Rows and roughly how far along a hidden order each lies, from 0 to 30:
[  7 -19   4   6  11  -3  17   5  -4 -11   8  -5   9  -4  -1   1] : 15
[  0  28  -1  12   8   2   1  -1 -12  -2   1 -10   6   6 -18   3] : 24
[-1 -1  0  1  2  3  2 -1  4  0 -2  2  8  5  7  1] : 18
[  2 -21   0  -3 -11   5  14  -3  -1   3  -5   6  -9   7  -4   0] : 7
[ 3 -3  7 -4 -3 -2  6  7  2 -8  0  2  6 -4 -3 -1] : 5
[  8 -18   3  -1   1  17  44   4  10  -3  -3  -9   7   7   5   1] : 9
[ 17  25   8   8   6  -1 -12   0   2   6  -1  17   5  11  -2   0] : 30
[ -8 -19   8  -1  -7  -2  14   4  -2   2  -2  -4  33   2   4   4] : 8
[  8  13   5   4   4   0   2   7   8   3  -1 -10  11  -9   9   4] : 15
[  0 -19  -3  -3  -2   8  39  10   2 -13   0 -14  14  -3  20  -1] : 3
[ -4 -13  -1  -6   6  15  33  13   8  -9  -4   1   6 -12  11   6] : 14
[-3 -3 -1  0 -4 11 -2 -3  7  0  1 -1  0 -2 -5 -3] : 23
[10 22 -1  0  4 -4  2  0 -6 -3 -2  0  0 -3 -1  0] : 18
[ 5  0  1 -3  2  5 14  5  8 -2 -3  1  9  0  8  2] : 17
[ 7 -3  1  8 13 11 15  5  9  0  4  2 10  0 -2  5] : 23
[  7  10   2  10  -1  -7  -2   0  -7  -2   6 -10   1   4   2   0] : 13
[ -5  -6   4  14   1  -3   4   0 -12  -3  11 -15  -6  -3  -5   3] : 8
[ 3 -9  0 -1  1  7 15  4 12  1 -3  3  9  2  4  0] : 18
[  8  15  -3   0   0  18  20   6  19   1  -5  -4 -12   1  13   2] : 18
[  5 -10   1   3   0   3  20   5   6   1  -4   0  10  -1   5   2] : 16
[ 6 20  0 -3  5  1  1 -1  0 -2  1  0  8  4  4  2] : 18
[  7   6  -6  10  12  17  28   3  12   4   2 -13  14   4  18   5] : 30
[  1  12  -3  11 -12   4 -19   2  -6  -4  -1   3  -4   6  -1   8] : 14
[ -5 -18   0 -10  -7   6  27   5  -9 -16  -2  -9   5   3  20  -7] : 0
[ 18  -1   0   3 -20   8   6   6   3  -6  -3   6  -2  14  18   9] : 0
[  2 -17   0   2  12   6  19   4  10  -6   3   4   1  -3   9   0] : 20
[  3 -16  -1   3 -20  12  10   0   0  -2  -2   4  -9  10   4   7] : 3
[ -3 -15   1   3  19  -3  -1   1  -1  -7   5  19 -19 -10  -1 -12] : 30
[ -4 -11  -1  -1   2   1   2  -1   1   0  -1   7  -7  -3   3  -1] : 17
[ 0  7  6  1 -5  3 13  4  7 -1  0  0  7 -3  3  3] : 13
[ -2  -4   0  -3  11  15  30  15   2 -12  -2  -5   7 -16   8   6] : 11
[ 8 -6  0 -1  2  5 11  3 19  4 -3  0 22 18 14 -2] : 19
[ -2 -21   1  -1   2   5   6   1  15   0  -1   1   0 -12   7  10] : 15
[  7  30   0   6  -2  13  25   9 -12  -3   1 -19  18  24  -4 -11] : 11
[ 6 -2  1  2  4  4 17  4  5 -3 -1 -2  8  0  6  2] : 14
[-1  7  2  0 -6 -1  8  5 -3 -1  1 -3  1  2 -2 -2] : 16
[  7  -1  -8   3   4   0  23   4  12 -16 -18 -18  20   9  10   0] : 30
[14 15 -1 -1 10  6 14  5  2 -8 -5 -9 16  6  0  0] : 17
[ -2  22  12  13 -27   1  -9   7  -9   6   2 -21  -1   8 -21  -7] : 18
[ 5 -4  0  4  7  5 14  5 13  2  1 -5  7 -4 -2  6] : 18
[  8 -18   5  -2  -8  -2 -13   6  -2  -3  -3  -4 -12  -5   5  -7] : 14
[  4   1  -1  -5   3   3  22   4  -1 -10  -1  -9  11   0  17  -3] : 6
[  0 -22   2   5   4   0  36   9   6   0  -4   0  11  -3  11   6] : 9
[10 10 -3  2 15  3 19  6  2 -7  1  1 12  5 11 -4] : 17
[-1 -6 -4 -2  7  8 -9 -2 -9 -2  6  5 -4 -1 -9  0] : 16
[-6 -7  8  4 -7  3  0 -1  4  6 -3 12 -7  6 -2 -2] : 24
[  1   4   4   5 -13  14  29  10   7   0  -2 -20  21  10   8   5] : 8
[  3  -8  -5   5  -3  -3  -4  -2 -10  -5  -3  13  19  14  15   0] : 25
[-19  -2   0   6   2   5 -18  -1  -4   1   3   1  -7  -9 -15   1] : 23
[  8 -18  -5  10  15   5  -5   3   7   5  16   2 -15   5  24   3] : 14
[ -3  -6   8  -5  -3  15  17   5 -12 -13   0  14   3  11  18 -13] : 11
[ -3  -1  -3   7 -17   8  -9   0  -7  -2  -1   5 -14   8  -8   6] : 10
[ 10  12   4   7   8  10  41  11   0 -13   3 -13   7 -12  12   7] : 14
[ 8  4  0  2  6  4 11  4  4 -2  3 -4  7  2  8  2] : 15
[23 39 -4  1  8 -9 -4  0 -6 -4 -4  1 27 10 21  1] : 19
[ 12   2   7   3   9  -2  -1   5  11   0  -3  -5  12 -11  12   5] : 9
[-14  -3   1  -5   0  -6  -5 -11 -11   7   1  -2 -13   1 -19  -5] : 20
[  3   3   1   4   8   8  31   4   5  -3  -1 -10  13   2   2   2] : 18
[  4 -13   1   6 -18  20   1   0  19  -2   0  -6   0  -2  -2  -9] : 30
[ 29  27   2   1  -8  -5 -23   2   2  -5  -3 -10   5   5  12  -9] : 22
[  3   0  -4  -1  22 -13 -17  -5  -5  -5   4  23 -16 -10   2  -9] : 29
[14  5 -7  6 10  8 23  1  7 -2  0 -6 14 12 22  4] : 25
[  6   6   1   5   0 -14 -18  -4  -6   3   5  -7   6  11   3  -3] : 11
[  5   2   3  10   4   0  18   5  -7  -8   7 -14   2  -8   7   6] : 9
[  1 -11  -4   4   6   9   5  -2   5  -3   2   5 -18  -3  -2  -1] : 23
[ 9  5  2 -3  1 -7 -7 -2 -1 -4 -1  6  3  0  3  0] : 9
[ 17  43  11   4   2 -12   1   4   5   7   6   7  16  -6  28   4] : 9
[12 17  3 -4 -3 -8 -3  1 -5 -5 -4 -1  5  7 14 -4] : 12
[ 6 11  1  0  2  8 16  5 11 -1 -2 -6 10  2 11  2] : 14
[ 7 -7  4 11  2  6 29  4  7 -2  3 -8  7  1  4  2] : 17
[10  1  0  7  4  3 20  3  6  0 -1 -2  9  5  5  0] : 17
[15 17  2 -3  5 18 46  9 21 -8 -6  4 13 -5 11  3] : 27
[  1  24   8   0  -9  -5  34   5  11  -8 -26  -4  35  -6  10   1] : 22
[  3   9   6   9   1  -4   1   5  -5  -3   5  -2  -5   0  -7 -10] : 26
[  4 -10   7   2 -12   5  11   5  14   2  -4  -8  11  -4   5  11] : 12
[ 13  18   1   1   6  11  26  11  15  -3  -4 -12   7   2  16   2] : 13
[ 12 -11  -1   7  10   4  23   5   3  -9   5   0   7  -3   7   1] : 20
[ 9 13 -8  5 -2  1 -4 -1 -1 -2 -5  9  1 10 16 -2] : 25
[ 4 22  7 -5 -6  2 25  7  0 -5 -8 -4 23 -3 -7  0] : 11
[  2   0   0   5   1  -2  26   6  20   1  -5 -19   9  -4   9   7] : 14
[ 32  43  -4   3  18  -7 -14   0  -8  -1   4   2  18   5   1   4] : 21
[10 20  6  0  2  2 18  6  5 -2 -2  0 17 -3 10  2] : 12
[ 2  5 -1 -1 -1 -1  7  2  1 -5 -7 -5  8  3 -1  0] : 19
[  4 -18   3   2   5   2  11   2  17  -1   1   5   1 -13   9   8] : 19
[ -2 -23   1  -1  -9   7  25  -2   3   2  -2   2  -5   5  -2   0] : 9
[ 8 -8  1  5 -8 12 25  5  4 -3 -3 -2  1  8  5  6] : 10
[ -2  35   6  -9 -12   7  15   9  19  13 -11 -22 -10  -6   3   2] : 0
[ -9 -25   4   0  -9   7  25   4   7  -1  -3   3  -1   0   6  -2] : 14
[  2 -13  -1   1   5   9  20   4   5  -3   0  -4   7   4  -1   1] : 15
[ 3 -4  2  2 -5 15 19  1 18  1 -3  7  0  0  0 -2] : 27
